Below is a small trained network, with its code and all its weights. Each question gives an input and a target symbol and asks what happens when units are switched off, that is, made to give their printed mean instead of their output.

import numpy as np


def w(rows, s, z=0):
    codes = np.array(rows[::2]) - 128.0
    scale = np.full(codes.shape[1], s)
    scale[-1] = z or s
    return codes * scale


def f(y):
    return y / 2 * (1 + np.tanh(0.7978845608 * (y + 0.044715 * y**3)))


def softmax(a):
    e = np.exp(a - a.max(-1, keepdims=True))
    return e / e.sum(-1, keepdims=True)


def log_softmax(a):
    a = a - a.max(-1, keepdims=True)
    return a - np.log(np.exp(a).sum(-1, keepdims=True))


def net(x, mask):
    ids = ['ΘΣΦΨΩαβγδζμξτ'.index(c) for c in x.split()]
    T = len(ids)
    res = E[ids] + P[:T]
    u = 0
    for l in range(2):
        q, k, v = (res @ M[l].T for M in (Q, K, V))
        z = softmax(np.where(np.tri(T) > 0, q @ k.T / 4**0.5, -1e9)) @ v
        res = res + np.where(mask[u], z, O[l][:, -1]) @ O[l][:, :-1]
        u += 1
        y = f(res @ A[l][:, :-1].T + A[l][:, -1])
        res = res + np.where(mask[u : u + 4], y, B[l][:, -1]) @ B[l][:, :-1]
        u += 4
    return log_softmax(res[-1] @ U[:, :-1].T + U[:, -1])


Q, K, V, O, A, B = {}, {}, {}, {}, {}, {}
E = w([
[182,107,140],'Θ',
[129,107,95],'Σ',
[29,82,107],'Φ',
[76,133,84],'Ψ',
[168,137,144],'Ω',
[75,98,90],'α',
[171,120,126],'β',
[116,121,95],'γ',
[152,129,120],'δ',
[158,119,125],'ζ',
[36,55,110],'μ',
[146,106,106],'ξ',
[1,207,223],'τ',
],0.015)
P = w([
[171,143,58],'0',
[129,204,105],'1',
[147,156,92],'2',
[174,130,94],'3',
[124,28,200],'4',
[121,88,174],'5',
[115,114,159],'6',
[64,148,197],'7',
[112,83,191],'8',
[116,30,224],'9',
[130,64,202],'10',
[113,107,196],'11',
[62,150,255],'12',
],0.01)
Q[0] = w([
[38,254,194],'L0H1',
[142,103,119],'L0H1',
[186,35,89],'L0H1',
[134,41,156],'L0H1',
],0.0089)
K[0] = w([
[186,32,1],'L0H1',
[114,143,160],'L0H1',
[83,195,219],'L0H1',
[88,110,248],'L0H1',
],0.0074)
V[0] = w([
[58,187,253],'L0H1',
[173,49,148],'L0H1',
[137,151,49],'L0H1',
[123,126,180],'L0H1',
],0.0044)
O[0] = w([
[29,58,254,2],'L0H1',
[170,109,102,166],'L0H1',
[151,180,85,171],'L0H1',
[114,113,156,101],'L0H1',
],0.007,0.00048)
A[0] = w([
[1,81,40,100],'L0N1',
[38,126,154,4],'L0N2',
[142,47,85,176],'L0N3',
[76,201,141,21],'L0N4',
],0.0071,0.0038)
B[0] = w([
[208,179,168,192],'L0N1',
[174,135,49,119],'L0N2',
[91,114,116,250],'L0N3',
[143,4,179,71],'L0N4',
],0.014,0.0016)
Q[1] = w([
[21,144,123],'L1H1',
[132,4,87],'L1H1',
[53,110,218],'L1H1',
[97,159,68],'L1H1',
],0.017)
K[1] = w([
[144,65,220],'L1H1',
[167,252,126],'L1H1',
[6,116,230],'L1H1',
[218,81,130],'L1H1',
],0.015)
V[1] = w([
[144,158,123],'L1H1',
[7,164,136],'L1H1',
[126,65,99],'L1H1',
[52,104,47],'L1H1',
],0.019)
O[1] = w([
[127,157,136,193],'L1H1',
[59,152,66,6],'L1H1',
[108,78,142,69],'L1H1',
[4,123,126,67],'L1H1',
],0.028,0.0022)
A[1] = w([
[114,7,63,81],'L1N1',
[82,117,84,120],'L1N2',
[143,233,69,237],'L1N3',
[130,235,140,254],'L1N4',
],0.011,0.0052)
B[1] = w([
[132,196,182,147],'L1N1',
[164,111,107,166],'L1N2',
[120,171,229,228],'L1N3',
[84,93,7,254],'L1N4',
],0.016,0.0071)
U = w([
[253,152,49,254],'Θ',
[163,131,92,70],'Σ',
[186,160,115,69],'Φ',
[171,99,111,38],'Ψ',
[121,78,207,124],'Ω',
[183,250,192,7],'α',
[191,205,196,74],'β',
[117,17,51,229],'γ',
[199,209,113,55],'δ',
[207,110,193,32],'ζ',
[158,227,80,163],'μ',
[174,115,160,89],'ξ',
[120,84,172,64],'τ',
],0.0064,0.0055)

Each question gives the input, a string of symbols that net reads in full, and the target symbol t.
The units are the heads (4 rows each of Q, K, V and O) and the neurons (one row each of A and B). Each row of codes is followed by its name. A weight is (code - 128) times the scale printed after its matrix; where a second scale follows, it is the last column's (O, A, B and U).
mask holds one flag per unit, layer by layer, with each layer's heads first. A switched-off unit (its flag False) gives its mean, the last column of its rows in O or B, instead of its output. The means were averaged over made-up inputs and are rounded, as every weight is.
A unit's drop is (log p(t) with every unit on - log p(t) with that unit switched off) / (log p(t) with every unit on - log p(t) with every unit switched off).
The circuit of an input: a set's keep is (log p(t) with only the set's units on - log p(t) with every unit switched off) / (log p(t) with every unit on - log p(t) with every unit switched off). Starting from all 10 units, units are removed one at a time, each time the one whose removal leaves the highest keep (on an exact tie, the one counted first), for as long as the keep stays at least 0.8.
circuit, biggest first: the units of the circuit, biggest drop first
unit that matters most: the unit with the biggest drop
top k neurons: the k neurons with the biggest drops, biggest first
k most important neurons of layer l: the k neurons of layer l with the biggest drops, biggest first
input γ Ω γ Ω γ Ω ξ ζ, target γ: unit that matters most -> L1N3
input γ Ω δ Ω Σ μ β ξ γ Ψ Ψ τ γ, target μ: circuit, biggest first -> L1N3, L1H1, L1N4
input Θ Ω ξ Ω, target ζ: circuit, biggest first -> L1H1, L0H1
input Ψ Ψ γ Ω, target μ: top 3 neurons -> L0N1, L1N4, L1N3
input Ω ξ τ Θ, target μ: circuit, biggest first -> L1H1, L0H1, L1N3, L1N4
input γ ξ Θ, target γ: circuit, biggest first -> L1H1, L1N3
input γ Ω ξ γ γ γ ξ Ω α Ω α Σ γ, target Θ: circuit, biggest first -> L0N1, L1H1, L0H1
input γ Ω Ω, target γ: top 3 neurons -> L1N3, L1N4, L0N4
input ξ γ Θ, target Ω: top 3 neurons -> L0N1, L1N4, L0N3
input γ Θ Ω γ, target γ: 2 most important neurons of layer 1 -> L1N3, L1N1
input Ω Ω τ Ω Σ, target μ: circuit, biggest first -> L1H1, L1N3, L1N4
input Ψ α Θ, target μ: 2 most important neurons of layer 0 -> L0N1, L0N2
input γ Θ Σ Ψ Ω τ δ, target μ: circuit, biggest first -> L1H1, L1N3, L0H1, L1N4
input ξ τ ζ, target μ: circuit, biggest first -> L0H1, L1H1, L1N3, L1N4
input Ω Ψ Ω Ω Θ ξ Ω Ω γ τ α, target μ: unit that matters most -> L1H1
input ζ β Ω Θ δ Ω Θ γ Φ, target Θ: circuit, biggest first -> L1H1, L0N2
input τ γ γ, target μ: circuit, biggest first -> L1N3, L1H1, L0H1
input Ψ Ψ β Ω Σ Θ ζ Θ τ Ψ, target μ: circuit, biggest first -> L1H1, L1N3, L1N4
input Ψ ξ Ω Ω ζ Θ Ω β Ω Ω Φ Ω ζ, target Θ: 3 most important neurons of layer 0 -> L0N1, L0N2, L0N3
input Ω Ω Σ ξ Θ, target Θ: circuit, biggest first -> L1H1
input Ω Θ ξ δ Ω γ ζ ζ Ω Φ τ, target μ: top 4 neurons -> L0N4, L1N3, L1N4, L0N1
input Φ Ψ ξ Ψ Ω Θ Ω δ, target Θ: top 2 neurons -> L1N3, L0N1
input γ Ω α, target γ: top 2 neurons -> L0N1, L1N4
